Here is a tiny trained network, its code and every weight. The questions are about switching its units off for an input and a target symbol, where a switched-off unit gives its printed mean instead of its output.

import numpy as np


def w(rows, s, z=0):
    codes = np.array(rows[::2]) - 128.0
    scale = np.full(codes.shape[1], s)
    scale[-1] = z or s
    return codes * scale


def f(y):
    return np.maximum(y, 0)


def softmax(a):
    e = np.exp(a - a.max(-1, keepdims=True))
    return e / e.sum(-1, keepdims=True)


def log_softmax(a):
    a = a - a.max(-1, keepdims=True)
    return a - np.log(np.exp(a).sum(-1, keepdims=True))


def net(x, mask):
    ids = ['ΔΛΠΦηθ'.index(c) for c in x.split()]
    T = len(ids)
    res = E[ids] + P[:T]
    r = res
    for j in range(3):
        rows = slice(2 * j, 2 * j + 2)
        q, k, v = (r @ M[0][rows].T for M in (Q, K, V))
        z = softmax(np.where(np.tri(T) > 0, q @ k.T / 2**0.5, -1e9)) @ v
        o = O[0][rows]
        res = res + np.where(mask[j], z, o[:, -1]) @ o[:, :-1]
    y = f(res @ A[0][:, :-1].T + A[0][:, -1])
    res = res + np.where(mask[3:7], y, B[0][:, -1]) @ B[0][:, :-1]
    return log_softmax(res[-1] @ U[:, :-1].T + U[:, -1])


Q, K, V, O, A, B = {}, {}, {}, {}, {}, {}
E = w([
[141,102,188,177],'Δ',
[165,89,169,170],'Λ',
[154,7,140,136],'Π',
[118,88,131,253],'Φ',
[25,186,195,183],'η',
[7,114,148,101],'θ',
],0.016)
P = w([
[91,74,248,134],'0',
[105,72,223,128],'1',
[116,75,200,127],'2',
[124,82,182,123],'3',
[130,82,161,124],'4',
[135,87,149,123],'5',
[138,91,131,124],'6',
[144,94,118,127],'7',
[144,97,102,128],'8',
[150,100,93,134],'9',
[154,103,77,140],'10',
],0.018)
Q[0] = w([
[130,243,176,6],'H0',
[175,179,105,49],'H0',
[153,54,90,89],'H1',
[76,24,68,128],'H1',
[138,123,74,76],'H2',
[163,68,108,223],'H2',
],0.013)
K[0] = w([
[115,61,221,148],'H0',
[152,40,190,168],'H0',
[118,43,66,89],'H1',
[102,116,2,199],'H1',
[172,105,221,85],'H2',
[165,192,32,172],'H2',
],0.013)
V[0] = w([
[248,20,89,133],'H0',
[64,54,102,7],'H0',
[57,130,137,104],'H1',
[125,88,102,67],'H1',
[120,147,108,241],'H2',
[188,145,198,120],'H2',
],0.011)
O[0] = w([
[137,2,129,96,30],'H0',
[94,76,81,232,172],'H0',
[104,149,6,147,151],'H1',
[104,217,150,126,98],'H1',
[75,114,153,63,253],'H2',
[125,178,184,187,196],'H2',
],0.01,0.0061)
A[0] = w([
[252,109,180,188,144],'N0',
[189,164,111,150,2],'N1',
[169,141,104,164,67],'N2',
[107,107,140,155,203],'N3',
],0.013,0.0047)
B[0] = w([
[2,114,20,34,245],'N0',
[45,77,123,107,131],'N1',
[61,211,174,179,140],'N2',
[152,180,188,98,242],'N3',
],0.0096,0.011)
U = w([
[44,123,201,173,1],'Δ',
[106,120,62,149,196],'Λ',
[127,82,27,173,158],'Π',
[147,63,235,205,97],'Φ',
[188,240,83,97,188],'η',
[112,90,84,255,105],'θ',
],0.0079,0.0096)

Each question gives the input, a string of symbols that net reads in full, and the target symbol t.
The units are the heads (2 rows each of Q, K, V and O) and the neurons (one row each of A and B). Each row of codes is followed by its name. A weight is (code - 128) times the scale printed after its matrix; where a second scale follows, it is the last column's (O, A, B and U).
mask holds one flag per unit, heads first, then neurons. A switched-off unit (its flag False) gives its mean, the last column of its rows in O or B, instead of its output. The means were averaged over made-up inputs and are rounded, as every weight is.
A unit's drop is (log p(t) with every unit on - log p(t) with that unit switched off) / (log p(t) with every unit on - log p(t) with every unit switched off).
The circuit of an input: a set's keep is (log p(t) with only the set's units on - log p(t) with every unit switched off) / (log p(t) with every unit on - log p(t) with every unit switched off). Starting from all 7 units, units are removed one at a time, each time the one whose removal leaves the highest keep (on an exact tie, the one counted first), for as long as the keep stays at least 0.8.
units of the circuit, in order: the units of the circuit, biggest drop first
unit that matters most: the unit with the biggest drop
k most important neurons: the k neurons with the biggest drops, biggest first
heads that matter: for each layer, one digit per head in row order, 1 if its drop is at least 0.15 and else 0, layers parted by /
drop when u is switched off: that unit's drop, to one decimal
input Δ θ θ Δ Λ Λ Φ η Λ Φ Φ, target Φ: heads that matter -> 011
input Λ θ Δ, target θ: heads that matter -> 110
input Λ Δ Δ, target Λ: heads that matter -> 001
input Δ Λ Π Δ Λ Λ Φ Δ Π Λ θ, target θ: units of the circuit, in order -> [H0; N0]
input η Λ Π, target η: heads that matter -> 100
input Π Π Λ Δ Λ η Φ Φ Π, target Φ: heads that matter -> 011
input Π η Λ η Δ η Π Φ Φ Λ, target Φ: units of the circuit, in order -> [H2; N0]
input Λ η Δ Δ Φ Π Δ, target Φ: heads that matter -> 101
input Π Δ Φ Φ Λ Φ Δ, target Φ: most important neuron -> [N0]
input Δ Π Φ Π Φ θ, target Φ: 2 most important neurons -> [N0; N3]
input Δ θ θ Δ θ Λ, target θ: drop when H0 is switched off -> 0.8
input η Λ η Λ, target η: drop when N3 is switched off -> -0.2
input θ Λ Λ θ Λ, target θ: drop when H1 is switched off -> 0.3
input θ Λ Λ Φ Π, target Φ: unit that matters most -> H2
